Here is a tiny trained network, its code and every weight. The questions are about switching its units off for an input and a target symbol, where a switched-off unit gives its printed mean instead of its output.

import numpy as np


def w(rows, s, z=0):
    codes = np.array(rows[::2]) - 128.0
    scale = np.full(codes.shape[1], s)
    scale[-1] = z or s
    return codes * scale


def norm(h):
    return h / np.sqrt((h * h).mean(-1, keepdims=True) + 1e-5)


def f(y):
    return np.maximum(y, 0)


def softmax(a):
    e = np.exp(a - a.max(-1, keepdims=True))
    return e / e.sum(-1, keepdims=True)


def log_softmax(a):
    a = a - a.max(-1, keepdims=True)
    return a - np.log(np.exp(a).sum(-1, keepdims=True))


def net(x, mask):
    ids = ['αβεζξπτφ'.index(c) for c in x.split()]
    T = len(ids)
    res = E[ids] + P[:T]
    u = 0
    for l in range(2):
        r = norm(res)
        for j in range(3):
            rows = slice(4 * j, 4 * j + 4)
            q, k, v = (r @ M[l][rows].T for M in (Q, K, V))
            z = softmax(np.where(np.tri(T) > 0, q @ k.T / 4**0.5, -1e9)) @ v
            o = O[l][rows]
            res = res + np.where(mask[u + j], z, o[:, -1]) @ o[:, :-1]
        u += 3
        y = f(norm(res) @ A[l][:, :-1].T + A[l][:, -1])
        res = res + np.where(mask[u : u + 12], y, B[l][:, -1]) @ B[l][:, :-1]
        u += 12
    return log_softmax(norm(res)[-1] @ U[:, :-1].T + U[:, -1])


Q, K, V, O, A, B = {}, {}, {}, {}, {}, {}
E = w([
[117,80,123],'α',
[42,123,153],'β',
[71,109,123],'ε',
[161,59,167],'ζ',
[196,5,218],'ξ',
[83,150,87],'π',
[162,215,131],'τ',
[83,156,86],'φ',
],0.012)
P = w([
[185,232,130],'0',
[77,206,254],'1',
[48,102,208],'2',
[226,113,95],'3',
[115,169,232],'4',
[81,181,151],'5',
],0.0079)
Q[0] = w([
[65,133,187],'L0H1',
[75,135,81],'L0H1',
[61,137,105],'L0H1',
[77,226,171],'L0H1',
[190,165,161],'L0H2',
[152,107,140],'L0H2',
[147,55,251],'L0H2',
[172,105,159],'L0H2',
[175,163,99],'L0H3',
[174,110,226],'L0H3',
[49,191,91],'L0H3',
[141,117,184],'L0H3',
],0.013)
K[0] = w([
[140,38,94],'L0H1',
[149,190,124],'L0H1',
[119,219,101],'L0H1',
[121,83,41],'L0H1',
[126,109,180],'L0H2',
[138,124,157],'L0H2',
[203,89,45],'L0H2',
[198,82,81],'L0H2',
[159,8,226],'L0H3',
[96,153,81],'L0H3',
[163,86,54],'L0H3',
[55,88,127],'L0H3',
],0.011)
V[0] = w([
[252,78,71],'L0H1',
[156,182,206],'L0H1',
[159,94,80],'L0H1',
[61,92,133],'L0H1',
[127,78,73],'L0H2',
[89,58,82],'L0H2',
[40,177,88],'L0H2',
[213,133,66],'L0H2',
[118,127,136],'L0H3',
[100,189,143],'L0H3',
[157,120,214],'L0H3',
[197,184,191],'L0H3',
],0.011)
O[0] = w([
[15,154,193,29],'L0H1',
[75,129,70,248],'L0H1',
[182,167,138,52],'L0H1',
[39,134,142,114],'L0H1',
[106,194,106,31],'L0H2',
[177,143,158,18],'L0H2',
[95,93,255,141],'L0H2',
[98,209,122,82],'L0H2',
[98,137,192,137],'L0H3',
[57,173,86,254],'L0H3',
[146,147,94,171],'L0H3',
[205,116,72,241],'L0H3',
],0.0044,0.004)
A[0] = w([
[108,172,97,186],'L0N1',
[36,115,102,214],'L0N2',
[101,186,251,4],'L0N3',
[42,86,156,172],'L0N4',
[173,108,132,127],'L0N5',
[210,88,106,116],'L0N6',
[133,182,197,78],'L0N7',
[175,120,151,124],'L0N8',
[195,155,149,61],'L0N9',
[148,152,171,127],'L0N10',
[191,54,76,38],'L0N11',
[132,61,203,132],'L0N12',
],0.013,0.0033)
B[0] = w([
[72,59,89,164],'L0N1',
[164,50,168,239],'L0N2',
[229,100,196,195],'L0N3',
[253,30,209,255],'L0N4',
[102,225,98,153],'L0N5',
[109,84,55,177],'L0N6',
[185,174,212,161],'L0N7',
[58,147,211,148],'L0N8',
[216,220,93,143],'L0N9',
[212,193,205,147],'L0N10',
[153,80,161,183],'L0N11',
[77,98,99,210],'L0N12',
],0.0046,0.0087)
Q[1] = w([
[154,72,142],'L1H1',
[4,179,145],'L1H1',
[202,95,83],'L1H1',
[191,36,200],'L1H1',
[13,97,126],'L1H2',
[100,167,147],'L1H2',
[243,171,159],'L1H2',
[85,210,239],'L1H2',
[104,172,96],'L1H3',
[176,128,78],'L1H3',
[113,142,136],'L1H3',
[77,143,109],'L1H3',
],0.013)
K[1] = w([
[149,109,75],'L1H1',
[55,176,195],'L1H1',
[185,128,165],'L1H1',
[177,116,58],'L1H1',
[200,116,104],'L1H2',
[59,81,251],'L1H2',
[143,156,72],'L1H2',
[80,127,146],'L1H2',
[146,169,145],'L1H3',
[160,126,64],'L1H3',
[147,129,162],'L1H3',
[61,215,106],'L1H3',
],0.011)
V[1] = w([
[92,212,111],'L1H1',
[106,84,90],'L1H1',
[213,71,93],'L1H1',
[102,120,95],'L1H1',
[141,142,158],'L1H2',
[62,63,230],'L1H2',
[124,145,254],'L1H2',
[169,60,178],'L1H2',
[127,166,115],'L1H3',
[88,65,143],'L1H3',
[55,149,125],'L1H3',
[207,75,249],'L1H3',
],0.0091)
O[1] = w([
[238,169,6,59],'L1H1',
[182,150,15,166],'L1H1',
[3,156,26,248],'L1H1',
[136,182,87,137],'L1H1',
[118,207,58,115],'L1H2',
[155,50,14,78],'L1H2',
[164,57,207,62],'L1H2',
[156,117,157,160],'L1H2',
[207,148,122,83],'L1H3',
[103,129,99,178],'L1H3',
[138,96,158,65],'L1H3',
[122,211,62,254],'L1H3',
],0.0043,0.0072)
A[1] = w([
[192,112,162,80],'L1N1',
[125,13,146,141],'L1N2',
[113,252,159,68],'L1N3',
[24,63,97,144],'L1N4',
[205,104,68,154],'L1N5',
[130,245,152,45],'L1N6',
[27,184,58,176],'L1N7',
[119,200,180,184],'L1N8',
[16,174,130,122],'L1N9',
[137,139,169,87],'L1N10',
[185,214,86,4],'L1N11',
[59,129,130,94],'L1N12',
],0.011,0.0038)
B[1] = w([
[67,118,139,157],'L1N1',
[183,253,129,254],'L1N2',
[40,132,76,163],'L1N3',
[93,190,74,236],'L1N4',
[231,187,12,160],'L1N5',
[67,154,196,159],'L1N6',
[214,61,119,198],'L1N7',
[179,38,101,170],'L1N8',
[120,188,223,161],'L1N9',
[126,48,172,146],'L1N10',
[202,137,101,152],'L1N11',
[71,161,196,150],'L1N12',
],0.0059,0.0084)
U = w([
[232,169,55,178],'α',
[99,74,64,202],'β',
[75,49,124,171],'ε',
[68,177,120,47],'ζ',
[1,180,149,50],'ξ',
[176,60,167,119],'π',
[144,233,171,2],'τ',
[194,80,174,120],'φ',
],0.012,0.0049)

Each question gives the input, a string of symbols that net reads in full, and the target symbol t.
The units are the heads (4 rows each of Q, K, V and O) and the neurons (one row each of A and B). Each row of codes is followed by its name. A weight is (code - 128) times the scale printed after its matrix; where a second scale follows, it is the last column's (O, A, B and U).
mask holds one flag per unit, layer by layer, with each layer's heads first. A switched-off unit (its flag False) gives its mean, the last column of its rows in O or B, instead of its output. The means were averaged over made-up inputs and are rounded, as every weight is.
A unit's drop is (log p(t) with every unit on - log p(t) with that unit switched off) / (log p(t) with every unit on - log p(t) with every unit switched off).
The circuit of an input: a set's keep is (log p(t) with only the set's units on - log p(t) with every unit switched off) / (log p(t) with every unit on - log p(t) with every unit switched off). Starting from the 12 units with the biggest drops (on a tie, the unit counted first), units are removed one at a time, each time the one whose removal leaves the highest keep (on an exact tie, the one counted first), for as long as the keep stays at least 0.8.
units of the circuit, in order: the units of the circuit, biggest drop first
k most important neurons: the k neurons with the biggest drops, biggest first
top k neurons in layer l: the k neurons of layer l with the biggest drops, biggest first
heads that matter: for each layer, one digit per head in row order, 1 if its drop is at least 0.15 and else 0, layers parted by /
input π ξ α ξ φ, target φ: units of the circuit, in order	L0H2; L0N4
input ξ β τ, target ξ: top 2 neurons in layer 1	L1N9; L1N2
input ζ ξ π ξ, target β: 4 most important neurons	L0N6; L1N2; L0N4; L1N7
input τ τ π π ε π, target π: units of the circuit, in order	L0H2; L0N4
input τ τ α, target α: units of the circuit, in order	L1N2; L0H3
input π α ε, target π: units of the circuit, in order	L0N4
input ξ ξ ζ, target ξ: heads that matter	000 / 110
input ε τ β τ ζ, target τ: 2 most important neurons	L0N4; L1N7
input α τ β, target α: heads that matter	110 / 100
input τ π α, target τ: heads that matter	000 / 110
input π ε τ, target π: heads that matter	011 / 000
input α ξ ζ, target α: heads that matter	010 / 100
input ε ξ π, target ε: units of the circuit, in order	L0H2; L1H2
input τ ξ ε, target τ: heads that matter	000 / 110
input ξ φ ξ τ ζ ε, target τ: 2 most important neurons	L1N2; L0N4
input ε φ ξ, target ε: heads that matter	011 / 110
input π τ τ, target π: heads that matter	010 / 000
input π α β, target φ: heads that matter	010 / 100
input ε α β τ β, target τ: 2 most important neurons	L1N2; L0N4
input τ β ξ, target τ: 3 most important neurons	L1N2; L1N7; L0N4
input β ξ ε π ξ α, target π: heads that matter	110 / 000
